Each row comes from the steps of one path. Every step used is in the known rows, and no mark comes twice. Write the path behind each row, first mark first.
Each row is shifted at random along 5 fixed directions that mean nothing.
Known rows:
F, L, S, G, Y, B: [  -5 -235 -115   -3  126  343  -78   73  355  -85  -60  490 -242 -135
 -151 -401 -212  373  166 -332  653   28  -97  157  218  100   70 -247
  -85   -2  -16  -82  125 -350 -185 -299 -391  -38   86  237 -379  333
   30]
L, S, G, Y, B, F: [  27  -96 -133  -17  126  344 -267  -59  156 -264  143  170 -139 -173
 -163 -181  127  181  143 -403  108 -257   40   87  136  181    7 -159
  162   60   57 -136  139 -233  -91   29    0   48  238  106 -191  269
  319]
B, M, F, L, G, S: [ 240 -132   68    1 -153  -42  -52 -168   79  138  -55   11  -75 -175
 -118   42  101   92  152 -175  276 -111  -45 -154 -117   41  115 -229
  118   -4 -212 -225  -80    4  191  -18 -124  147 -154   38  205  130
  -48]
U, C, S, L: [ -46   16   29 -134 -126  196  402  -57  124  -28  261  -89   57 -252
 -114 -177   53  317  195  -23  104 -116   26   37   76  -91  290 -128
 -212  -79  -37   23  159 -337  216   99  -85 -231   42  136 -133  372
 -215]
Y, B, M, F, L, G: [  52  -61   41  187 -119  171   51  -46  123   25  148  125 -156 -199
  107 -130   25  239  121 -175  437  -34 -261 -156   41  -24  245 -194
  -44   -6  -55 -122  -54 -240  219  -83 -211  -95 -149   -4 -103  337
 -124]
B, Y, U, C, L: [ 156  -85    6   39 -313  245  -64 -212  146  142  285 -177  322   60
 -332  -87  -23   17  102  -45   73   47  354  -35  176  141  -26  -94
  295 -447  -29  -38  231 -196  203  501  118  184  -66  356  113  274
  -56]
U, C, G, S: [  82   -1   29  -26 -102  258  -74   24   62 -242  250  -27  -68   -1
 -350   25   70   69   59   42   60 -298  316  250  220  -62  212 -101
  -11 -482  216   35  338 -369   10  186   92  -53   74  229 -100  437
   67]
F, L, S, G, Y, B, M: [ 269 -129 -131  272  133  115  -29 -210   23 -195  227  152  147  -69
 -284 -192  149  360  219 -353  122 -232  111   82  147   71  253 -172
 -133 -202   10  -15  140 -191   13  107  -18  160    8   80  -84  323
   80]
S, L, G, C, Y: [  94 -182  -28  107  -88  332 -263  -62  366  -36 -161  244  -56   24
 -330  -59  -31  143   79 -324  176   41  284  310  223  157  197 -103
  103 -423    6   93  326 -297 -120  154 -183  173    2  314 -204  287
  127]
L, G, Y, U, C: [-120  -48   71   14   75  297  121  -99   68   36   90  -48 -114 -259
    2 -310  -44  180  146  -73  234   26  -57 -118   22  310  200 -152
 -106   79 -122 -230   85 -323  127  181  130 -267  186  236 -115  279
 -225]
F, B, Y, U, C, G: [  10  -49  -37   78   21  271   79   48  174  -51   24  237 -145  -26
 -222 -233 -140  240  113  -24  428  -49   82   87  335    3  294 -162
 -114 -220  -42 -154  198 -390  -44  -20  -16 -220  107  360 -197  381
 -146]
G, S, L, U: [ 139  -34  -63   28   64    7  295 -105  160  110  -35   -4   28 -133
 -240   29  166  169   30  -98   39  -66   92   27    3   64  235 -254
  -99 -111 -233   22   93  -15  247   65 -112  103 -148  114   88  267
 -262]
F, B, M, Y, U, C, G: [ 136  -77  121  144  -11  218  -72 -216  -38  -88  249  -69   73 -132
 -109 -217  122  289  257 -245  -49  -97  132 -141   45  105  237   19
   52   23 -145 -339   72 -276  -88  334  268 -211  376   72   70  158
   26]
M, F, L, G, C, S: [  79   60   52 -124  -46  131  248   14   58   35   89  -36    2 -204
 -253  -12  239   78  221   -4  -18 -184   34   67  152  -27  356  -86
  -26 -210  -43  -31  192 -328  110   82   12 -134   26   79  -73  304
 -100]
S, L, U, Y, B, M: [  74  -90 -128  392  120  235  146 -268   48 -215  418   -8  218 -133
    4 -205  224  474  134 -305   22  -85   70   -4   89  115  290 -114
 -159 -156  -24   85  107 -211  228  301  -29  -18  -44   -4  -51  433
  -84]
C, S, L, U, Y, B, F, G: [ -61  -65  -35   36  129  283  -50  -74  169 -105  118  174  -81 -252
  -20 -164  103  560  293 -425  123 -103 -101   67   67  121  181  -58
  136  152 -164 -132  124 -347   -6  -47 -190  -87  313   77 -163  293
  207]
C, U, Y, L, G: [ -75  -39    3  155  123  243    5  -73  143  118  131 -121   68 -196
 -105 -227  101  275  143 -163 -101  155   13   -6  127  202  222  -90
    3 -204  -86   66  183 -276  278  322  -17  -54  112  226 -100  362
 -116]
U, L, G, S: [ 125 -136   32  -91   -9   37 -116 -112  252  214 -229   -6  -40 -129
 -205    9   69   84   85 -205    9  192   53  -87  -78  241  131 -264
   36   66 -312 -167   46  -28  168   78   16  115   -9  192  150   54
  -95]
B, Y, L, G, C: [  87  -46  -77   68  -20  302 -224 -133  189    0  111   79  124    4
 -251  -48   36   16   25 -141   34   65  312   72  198  315  183  -59
  153 -268  -36  -55  206 -315   38  380  169   55  -14  190 -165  218
  103]
L, U, C, Y, B, F: [ 183  -47 -210  203  119  118  127 -110  109 -183  -69  -55   54    4
 -426   89  372  227  170 -234 -292 -241  181  168  293   48  401 -190
 -109 -286  -91   97  286  -66  223  240  253  -84  -39  213  100  324
 -102]
F, L, G, C: [ 241 -117   67   52  -60  146  -26    3  325  -20 -328  177   78   -7
 -358  -45   91   -9  127 -209   23   98  207  152  171  259  224 -104
   35 -286 -168   -4  187 -155  -57  143  122  111   61  121  -48   65
  -60]
C, U, Y, B, M, F, L, G: [  78 -251  -18  390  -77  322 -323  -81  185 -146  156  149  -12   -3
  -60 -199   17  330  164 -381  284  -58   71  111  225   80   39  -81
  232 -406  103   13  192 -238   36  116 -224  117   -1  155  -45  429
  194]
F, G, C, L, U, Y, B, M: [-100 -188    8  115  162  270 -131  -58  290 -143 -223  418 -172 -153
  -12 -209  -14  388  232 -488  438  175  -61   64   91  253  142 -120
  -83  127 -123 -175  137 -417  -83  -84  -51 -212  185  135 -134  165
  -42]
Y, L, U, C, G: [-160   -5  200  -39  -88  284  -14  -98  155  300   56 -102 -217 -233
  158 -163  -92  138  109 -155  219  216 -154 -207  -67  214  101  -53
  111  202 -169 -187   83 -339  269  268  -35 -205  152  250  -19  199
 -180]
U, C, L, S, G, Y, B, F: [ -15   31  -38  -99   -1   68   92 -235   -5  127  155  -48  -32 -216
 -158  -13  213  263  295 -312  -38 -158 -123  -79    5  -10  246 -235
  -67  121  -47 -113  114 -242  219  150   29  -16   48  253  -23  285
   13]
S, G, Y, U, C: [-215  -41   34  -71  245  391  358   49  129 -238   55   74 -177 -394
   33 -535  -69  312  246  -38  328  -52  -98    4  149  352  213  -91
 -259  162  -97 -228   85 -432   31   52  148 -557  468  113 -303  355
 -267]
L, U, C, Y, B, F, G: [ 184   21  -29  202 -176  107   -4 -178   27   92   88    9  -38   24
 -284  167  165  250  153 -250   56 -254   19   23  164 -136  385 -231
   88 -319  -46  -12  263 -148  213  153  -28  183 -195  369   67  388
  -17]
Y, U, L, G, S: [ 194   48   55  118   83  -20   88 -218   -6  165  147 -318  270  -94
 -258   52  311   85  100  -67 -368   12  181 -123  -10  281  272 -167
   32 -190 -245  -48  189  -60  343  418  281  153   49  128  238  234
 -152]
G, L, U, C, Y, B: [ -40  -97   -7   96   40  254   11 -235  145  257   95  -98  -47 -126
   34 -126   33  264  208 -253   45  164  -30 -173  -63  132  272 -185
   21  137 -200 -179  111 -248  197  249   35 -143   49  196   47  184
 -250]
M, F, B, Y, U: [ 217  -17 -127   27   31  287   79  -21  110 -156  329  -52  198  -15
 -302 -125  198   40   75   41   48 -209  243   11  317   42  159 -126
  179 -343  -27  -86  151 -199  -33  222  153  -44  106   75  -73  334
  -12]
B, F, G, Y, U, C: [  78  -14   96  -16 -167  263  -38 -132   66  -81  113   -3  -31  -76
 -185  -61    2  157  139 -156  343 -256   85   14   97  152  133 -165
  156 -157  -28 -206  188 -289    8   90  115  -21  143  253  -40  290
   33]
F, L, S, G: [ 183 -150   14   27  -37  298 -113   95  291 -205  155  139   88  -90
 -291 -293  -15   85   74 -185  181 -104  172  193  270  160  -75  -28
  136 -351  104  104  249 -264  -97  149 -108  108  205  165 -241  311
  184]
F, Y, U, L, G: [ 327 -193   60  134  -33   10 -206 -161  311  208 -285  -28  244   14
 -389  -45  112   89   98 -317 -104  261  224  -50   94  384   51 -198
  222 -231 -383  -86  196   79   35  276   94  322   75  301  225   42
  -69]
U, L, S, G: [  94  -67  -40  -40   59   93  134  -11  244   12   17   14   57 -165
 -262 -154  147  147   42 -164   11   26   33   34  175  127  160 -211
 -149 -131  -96   75  195 -145  200  135  -43    4   10  267  -53  329
  -90]
G, S, L, U, Y, B, M, F: [  -6 -139 -180  110  295  113  215 -214   62 -206  178   83  -38 -253
   41 -115  296  522  216 -284  142 -158  -38  -22    3  102  286 -210
 -175  157 -175 -113   -2 -153  165   -1  -97 -241   20  -93   24  379
  -82]
F, B, M, Y, U, C: [  52 -171   52  145 -202  393  -78 -160   82 -201  480   73   78  -75
   26 -350  -97  242   83 -217  442 -146  125 -107  119   32  -18  -86
   64 -101   92 -223  116 -324 -120  178   19 -188  106  118  -91  320
   -4]
S, G, Y, L, U, C: [ 143  -51   23  151  -63  222  -33 -256   81   94  182 -123  179   -4
 -220  -44  105  136  106 -201  -60  -52  225   54  110  245  130 -121
  148 -337  -36   30  265 -155  173  513   74  204  -11  298   59  344
  -34]
M, Y, B, F, L, G: [  72  -80 -111  143  -70  264  -23   42  195  -28  142  256 -114  -94
 -200 -137    4  335   89 -167  288  -76  -97   73  241  -20  300 -164
  -33 -166  -42  -62   44 -299    1 -115 -207 -148  -79  111 -292  384
   26]
M, F, L, S, G, Y, B: [ 181  -79  -29 -111   22  112   95 -192   89  202  118   49    4 -198
 -159 -133  174  264  310 -258  120  -69 -113 -138    1    3  233 -241
  123   75 -209 -195   -3 -110   36   49 -176  152   33  114  -24  229
   19]

Write each row's path:
[ 271 -169   -4   60   81   30  -46 -119  194 -129  -89  100   63 -190
 -139 -123  276  231  282 -427  -37  -79  -15  -86   52  175   87 -102
  141  101 -236 -161    1    3   50  109   40   82  197  -83  110  102
  157]  Y, B, M, F, L, S, G
[-140   28  -39  -41  404  313  176  108   98 -181  129   25 -159 -179
  -61 -227   88  291  206  102  137  -82   27   79  295  200  437   -6
 -205   69  -78 -269  144 -630 -119   44  291 -809  566   41 -320  350
 -127]  M, F, B, Y, U, C, G, L
[ -36  -97  -96   14  247  200  -59   11  116 -153   54    5   48 -105
 -330 -166   25  173  149   -3  -34  -20  284  161  245  388  112  -16
  -45 -191  -57 -115  241 -390   45  271  300 -325  317  224 -132  285
   14]  B, Y, U, C, L, G, S
[ 148 -254  -50   37  277  170 -189 -108  184 -368  -39  144   -1 -160
 -174  -75  217  402  197 -344  105 -187  214  189   63  335   59  -18
  124  -21 -167 -165  105 -197 -183   82   30 -147  383  -44   -6  207
  287]  B, M, F, G, S, L, U, Y
[  38  -74   26  196    0  264 -142 -119  167  140  104   80  -73   27
 -118   -9  -38  317  140 -235  195   36   54   47  104   46  325 -160
   53 -206  -43  -80  280 -392   26  145  -65  -39   37  303 -105  341
  -73]  F, G, L, U, C, Y, B
[ 221  -52 -192  -26  193  122 -201  -36  129  -55  138   83   68   34
 -375  119  208  123   72  -48  -46 -148  250  140  248   72  247 -175
  110 -273  -57  -64  165 -227  -79  122   70    1   35   92 -125  283
  174]  M, F, B, Y, L, G, S
[ 138 -111  -98   87   94   25  287 -285  -81   31   91  -60   31 -162
 -151  -53  254  419  359 -244   78 -220  -32  -96    4   -5  366 -207
 -165  111 -226 -218   43 -134  213   58   65 -196  -61   62  225  231
 -230]  G, Y, B, M, F, L, U, C, S
[-147 -177  -86  197  129  375    2   40  248 -457  -88  383 -232 -166
  -16 -293  101  342  206 -410  365 -181   58  235  330  108  154 -133
  -34 -213  120  -49  244 -315  -32  -71 -115 -209  142   90 -160  504
   67]  S, G, C, U, Y, B, M, F
[ 208  -64 -214  152  186  176  110 -165  -78 -298  517  -34  150  -62
 -272  -89  320  307  146 -119  114 -396  113   86  211  -66  341 -173
 -225 -239  154   37  160 -332   39   81   76 -178  -59  -31 -149  446
   18]  G, Y, B, M, F, L, S
[ -12  -43  -69   42  167    8  304 -167  135  115 -200  194  -23 -222
 -191 -174  263  327  303 -423  -92   18  -33  -47  108   13  373 -292
 -138    2 -232  -64  186  -42  209   79  -66  156  -49  290   78  307
 -170]  L, S, G, C, U, Y, B
[  49   91 -142  156  154   46  256 -105   15  131  184  161   86  -32
 -292  -79  129  194   85 -164   78 -181  112   84  326 -109  406 -216
 -192 -321   40   81  327 -301  153  134  -58   81 -156  357 -188  479
 -120]  F, B, Y, L, S, G, C, U
[ 163  -14   69   -6  -53   16  235 -312  -66  152  152 -151  151 -208
 -171 -162  162  229  306 -239   66 -240  -27 -151    0  186  176 -160
   51   38 -191 -177  106 -103  210  253  108   80  122  251  116  242
  -46]  B, F, L, S, G, Y, U, C
[ -34 -156  -44  263   32  373 -191  -55  275  -21   56  167 -119    5
  -91 -159  -76  281  117 -311  198   24  114  175  223  149  154 -134
   92 -294   59   18  331 -338   31  197 -150  -15   74  316 -135  444
   -8]  S, G, L, U, C, Y, B
[ -18  -95 -150  157  118  226  168 -149   93  -56  243   78  -53  -54
 -151  -81   54  451  162 -178  153 -154  116  166  156  -37  361 -197
 -194 -204   13   69  287 -318  116   91 -150 -129  -64  232 -155  495
 -125]  G, S, L, U, C, Y, B
[ -31 -101  115   54  -29  268 -232 -203  -13 -100  336  -93   43 -219
   41 -190  103  149  173 -309  204 -153  120 -100   40  290  -38    2
  215   16   21 -253  253 -392  -26  226   98 -163  254  113   29  262
  144]  B, M, F, Y, U, L, G, C, S
[ 180  -32  -26  107  123   -1  106 -106  134  162 -131  -27  220  -27
 -378  -46  155  158  227 -106 -222  139  142  -21  203  205  326 -124
  -79 -182 -278 -101  152 -178  111  326  295  -56  161  278   46  131
 -179]  F, B, Y, U, C, L, G
[  16  -44  -35  112   93  397 -151  -64  121 -120  307   45  103   27
  -93 -134  100   50   38  -93  135  -62  228   68  323  294  179  -32
  135 -252   69 -120  291 -472 -140  285  213 -211  218  167 -224  358
  137]  M, F, B, Y, U, L, G, C
